Below are the code and all the weights of a small trained network. Each question names an input and a target symbol and asks about switching units off, where a switched-off unit gives its printed mean instead of its output.

import numpy as np


def w(rows, s, z=0):
    codes = np.array(rows[::2]) - 128.0
    scale = np.full(codes.shape[1], s)
    scale[-1] = z or s
    return codes * scale


def norm(h):
    return h / np.sqrt((h * h).mean(-1, keepdims=True) + 1e-5)


def f(y):
    return y / 2 * (1 + np.tanh(0.7978845608 * (y + 0.044715 * y**3)))


def softmax(a):
    e = np.exp(a - a.max(-1, keepdims=True))
    return e / e.sum(-1, keepdims=True)


def log_softmax(a):
    a = a - a.max(-1, keepdims=True)
    return a - np.log(np.exp(a).sum(-1, keepdims=True))


def net(x, mask):
    ids = ['ΔΠΦΨΩαβγεηθτ'.index(c) for c in x.split()]
    T = len(ids)
    res = E[ids] + P[:T]
    u = 0
    for l in range(2):
        q, k, v = (norm(res) @ M[l].T for M in (Q, K, V))
        z = softmax(np.where(np.tri(T) > 0, q @ k.T / 3**0.5, -1e9)) @ v
        res = res + np.where(mask[u], z, O[l][:, -1]) @ O[l][:, :-1]
        u += 1
        y = f(norm(res) @ A[l][:, :-1].T + A[l][:, -1])
        res = res + np.where(mask[u : u + 8], y, B[l][:, -1]) @ B[l][:, :-1]
        u += 8
    return log_softmax(norm(res)[-1] @ U[:, :-1].T + U[:, -1])


Q, K, V, O, A, B = {}, {}, {}, {}, {}, {}
E = w([
[69,93,115,162,199,111,132,163,123,171,64,121],'Δ',
[78,142,161,116,170,160,97,139,139,159,99,217],'Π',
[77,161,140,124,196,81,107,118,91,187,137,158],'Φ',
[174,3,123,75,127,185,129,135,78,147,120,167],'Ψ',
[173,102,218,109,173,122,143,139,151,164,127,143],'Ω',
[60,79,119,95,132,176,138,207,164,155,93,153],'α',
[107,110,170,80,146,165,80,140,115,145,128,239],'β',
[65,163,84,110,181,124,193,149,152,163,102,94],'γ',
[140,102,83,90,144,172,201,161,121,221,90,78],'ε',
[133,97,178,51,156,132,117,128,114,124,164,195],'η',
[171,100,138,173,69,100,48,163,165,24,174,9],'θ',
[243,159,185,100,144,183,153,139,174,184,96,143],'τ',
],0.0063)
P = w([
[189,151,112,138,143,123,106,102,139,102,162,119],'0',
[43,121,170,2,93,119,166,104,121,167,100,126],'1',
[81,97,185,75,108,105,149,108,126,163,101,169],'2',
[134,126,141,135,143,176,115,134,119,135,139,152],'3',
[138,138,159,128,109,161,148,165,109,136,108,127],'4',
[109,93,179,132,95,138,171,170,108,158,93,150],'5',
[101,96,192,126,148,118,179,144,98,123,152,145],'6',
[84,112,168,138,145,123,174,176,101,110,159,139],'7',
],0.0077)
Q[0] = w([
[150,139,79,202,92,107,135,42,135,96,137,135],'L0H0',
[103,103,140,117,39,79,126,41,176,118,146,88],'L0H0',
[187,183,1,227,109,73,58,57,107,55,160,92],'L0H0',
],0.0056)
K[0] = w([
[72,100,115,89,177,170,217,153,108,199,113,227],'L0H0',
[164,109,133,197,200,70,167,75,32,157,10,166],'L0H0',
[81,138,205,32,132,185,236,143,84,253,82,218],'L0H0',
],0.0048)
V[0] = w([
[116,161,140,93,64,121,122,178,169,123,162,103],'L0H0',
[124,79,181,154,167,168,116,254,196,156,136,128],'L0H0',
[162,181,211,138,122,163,182,78,154,146,117,133],'L0H0',
],0.0056)
O[0] = w([
[79,140,154,109,101,222,32,38,109,107,92,43,118],'L0H0',
[138,198,87,80,3,39,50,59,36,64,80,133,255],'L0H0',
[114,86,155,208,129,157,246,28,142,97,114,160,80],'L0H0',
],0.0053,0.00073)
A[0] = w([
[22,211,125,171,130,71,143,145,84,191,91,48,91],'L0N0',
[100,155,224,135,81,183,52,140,171,43,103,177,3],'L0N1',
[119,50,228,38,110,111,120,135,2,176,138,36,187],'L0N2',
[79,81,251,130,176,84,230,156,140,174,234,141,75],'L0N3',
[164,194,33,69,215,115,112,228,92,200,170,206,175],'L0N4',
[12,149,188,87,89,181,100,202,164,109,163,98,114],'L0N5',
[48,52,145,170,142,190,208,129,121,209,52,104,134],'L0N6',
[145,18,59,70,20,57,110,124,200,113,184,21,51],'L0N7',
],0.0035,0.002)
B[0] = w([
[172,121,190,137,121,176,137,165,178,87,130,119,141],'L0N0',
[192,139,143,167,171,111,156,159,75,186,125,90,150],'L0N1',
[79,196,180,202,168,115,160,175,159,43,153,120,253],'L0N2',
[76,109,50,129,76,148,74,144,163,106,61,143,236],'L0N3',
[162,56,253,191,133,64,121,109,127,152,110,135,203],'L0N4',
[166,113,137,150,164,117,169,137,62,79,149,94,189],'L0N5',
[214,196,162,94,113,106,88,108,173,103,134,166,220],'L0N6',
[139,165,210,100,218,166,185,140,127,120,88,153,128],'L0N7',
],0.0052,0.0046)
Q[1] = w([
[170,133,34,174,176,218,40,135,77,132,224,2],'L1H0',
[79,199,143,111,76,60,81,149,60,38,109,87],'L1H0',
[184,98,127,100,2,109,99,166,142,117,1,128],'L1H0',
],0.0064)
K[1] = w([
[29,175,212,1,56,126,152,172,118,106,48,127],'L1H0',
[145,114,116,200,2,154,104,173,102,161,55,171],'L1H0',
[123,92,91,122,148,109,109,89,161,158,136,227],'L1H0',
],0.0073)
V[1] = w([
[96,178,123,151,180,153,92,105,60,253,92,213],'L1H0',
[166,37,125,36,77,206,124,152,67,123,141,160],'L1H0',
[49,92,145,158,140,104,106,102,118,48,221,168],'L1H0',
],0.0052)
O[1] = w([
[101,199,141,140,178,163,135,111,163,131,255,135,195],'L1H0',
[113,120,209,40,225,120,101,97,184,94,65,107,76],'L1H0',
[144,201,39,140,185,126,146,114,95,77,102,153,248],'L1H0',
],0.0085,0.0013)
A[1] = w([
[90,58,208,140,74,171,73,179,110,214,180,58,84],'L1N0',
[161,115,58,80,43,46,172,126,76,143,94,184,75],'L1N1',
[102,23,88,143,147,193,132,177,227,254,195,160,3],'L1N2',
[83,163,145,147,176,214,103,155,214,135,207,172,72],'L1N3',
[98,163,9,200,51,173,114,138,177,162,232,168,93],'L1N4',
[61,112,177,172,117,132,135,145,116,87,112,168,149],'L1N5',
[142,62,130,86,74,24,86,144,156,158,37,133,92],'L1N6',
[85,149,101,185,52,236,74,92,85,96,120,46,53],'L1N7',
],0.0066,0.0042)
B[1] = w([
[107,86,93,122,112,60,142,126,180,2,141,97,201],'L1N0',
[99,185,119,200,180,95,93,114,129,97,103,113,156],'L1N1',
[89,185,139,165,186,105,109,54,162,184,79,41,187],'L1N2',
[172,136,60,95,117,88,164,83,87,121,172,62,223],'L1N3',
[85,83,173,100,128,202,101,185,110,99,115,162,239],'L1N4',
[210,142,127,139,120,157,150,102,136,173,124,112,254],'L1N5',
[119,122,90,91,102,155,100,127,95,176,187,106,209],'L1N6',
[148,163,186,116,81,98,119,129,116,120,163,128,166],'L1N7',
],0.009,0.0048)
U = w([
[105,196,79,226,164,113,146,81,84,95,37,156,115],'Δ',
[38,71,153,209,97,167,78,165,174,83,99,127,147],'Π',
[140,159,150,87,251,167,118,126,185,73,51,174,88],'Φ',
[98,159,102,69,60,131,3,109,58,116,105,65,106],'Ψ',
[160,119,159,159,31,159,199,50,142,182,99,184,184],'Ω',
[205,173,81,81,176,83,200,67,116,137,213,112,47],'α',
[79,66,129,115,111,65,140,63,229,105,146,63,89],'β',
[160,62,215,52,167,133,83,190,158,189,138,125,224],'γ',
[100,141,108,123,120,213,176,185,79,101,206,198,196],'ε',
[150,150,123,197,94,15,133,225,124,170,189,175,159],'η',
[83,156,130,168,234,184,145,101,132,190,160,34,132],'θ',
[165,101,108,162,91,122,179,195,86,118,80,110,1],'τ',
],0.008,0.0015)

Each question gives the input, a string of symbols that net reads in full, and the target symbol t.
The units are the heads (3 rows each of Q, K, V and O) and the neurons (one row each of A and B). Each row of codes is followed by its name. A weight is (code - 128) times the scale printed after its matrix; where a second scale follows, it is the last column's (O, A, B and U).
mask holds one flag per unit, layer by layer, with each layer's heads first. A switched-off unit (its flag False) gives its mean, the last column of its rows in O or B, instead of its output. The means were averaged over made-up inputs and are rounded, as every weight is.
A unit's drop is (log p(t) with every unit on - log p(t) with that unit switched off) / (log p(t) with every unit on - log p(t) with every unit switched off).
The circuit of an input: a set's keep is (log p(t) with only the set's units on - log p(t) with every unit switched off) / (log p(t) with every unit on - log p(t) with every unit switched off). Starting from the 12 units with the biggest drops (on a tie, the unit counted first), units are removed one at a time, each time the one whose removal leaves the highest keep (on an exact tie, the one counted first), for as long as the keep stays at least 0.8.
circuit, biggest first: the units of the circuit, biggest drop first
k most important neurons: the k neurons with the biggest drops, biggest first
top k neurons in layer l: the k neurons of layer l with the biggest drops, biggest first
input Π τ Ψ Π Ω Ψ τ, target ε: circuit, biggest first -> L1H0, L1N4
input η Ω β, target Φ: circuit, biggest first -> L1H0, L0N2
input β β τ Φ Δ Ψ η Π, target α: circuit, biggest first -> L1N3
input Φ Π Π Π Π, target θ: 3 most important neurons -> L1N2, L0N2, L1N3
input Ψ β η Ψ γ Δ ε, target γ: circuit, biggest first -> L0H0, L1H0
input η ε Ψ τ Φ, target Φ: circuit, biggest first -> L1H0, L0H0, L0N2
input Π ε ε Δ γ α, target ε: 4 most important neurons -> L1N4, L0N6, L0N2, L1N3
input Ψ η Π τ η, target γ: circuit, biggest first -> L1H0, L0H0, L1N6
input Φ Π Π Δ β Ω, target θ: circuit, biggest first -> L0H0, L1N2
input ε Ψ Φ Δ β, target β: circuit, biggest first -> L1H0, L1N0
input η γ Π Φ Π τ Π α, target Φ: 2 most important neurons -> L0N6, L0N2
input β θ β θ Ψ Ψ, target α: 3 most important neurons -> L0N2, L0N5, L1N4
input Ω η β, target Δ: circuit, biggest first -> L1N1, L1H0
input τ Δ θ Ψ Π Ψ Φ Δ, target Φ: 3 most important neurons -> L0N5, L1N6, L0N4
input Π Π β α, target ε: circuit, biggest first -> L1H0, L1N4, L1N3
input Φ τ Ω Π β Ψ τ, target θ: 2 most important neurons -> L1N2, L0N2
input θ Π Π, target Ψ: circuit, biggest first -> L1H0, L1N6
input Δ θ Π Ψ, target Ψ: top 2 neurons in layer 0 -> L0N4, L0N7
input γ Δ Φ Π Ψ η τ Π, target Π: top 3 neurons in layer 1 -> L1N4, L1N2, L1N0
input Ω β η α γ Ψ γ τ, target Δ: circuit, biggest first -> L0H0, L1N1, L1H0
input Ψ τ Π θ β, target α: most important neuron -> L0N3
input Δ η α Φ Δ, target η: most important neuron -> L0N4
input η α Π Π Δ Δ Π Φ, target Φ: circuit, biggest first -> L0H0, L1H0, L0N2, L0N3
input Ω ε Ψ Δ γ, target Δ: 2 most important neurons -> L1N1, L0N2
input β γ τ, target α: 2 most important neurons -> L0N2, L1N3
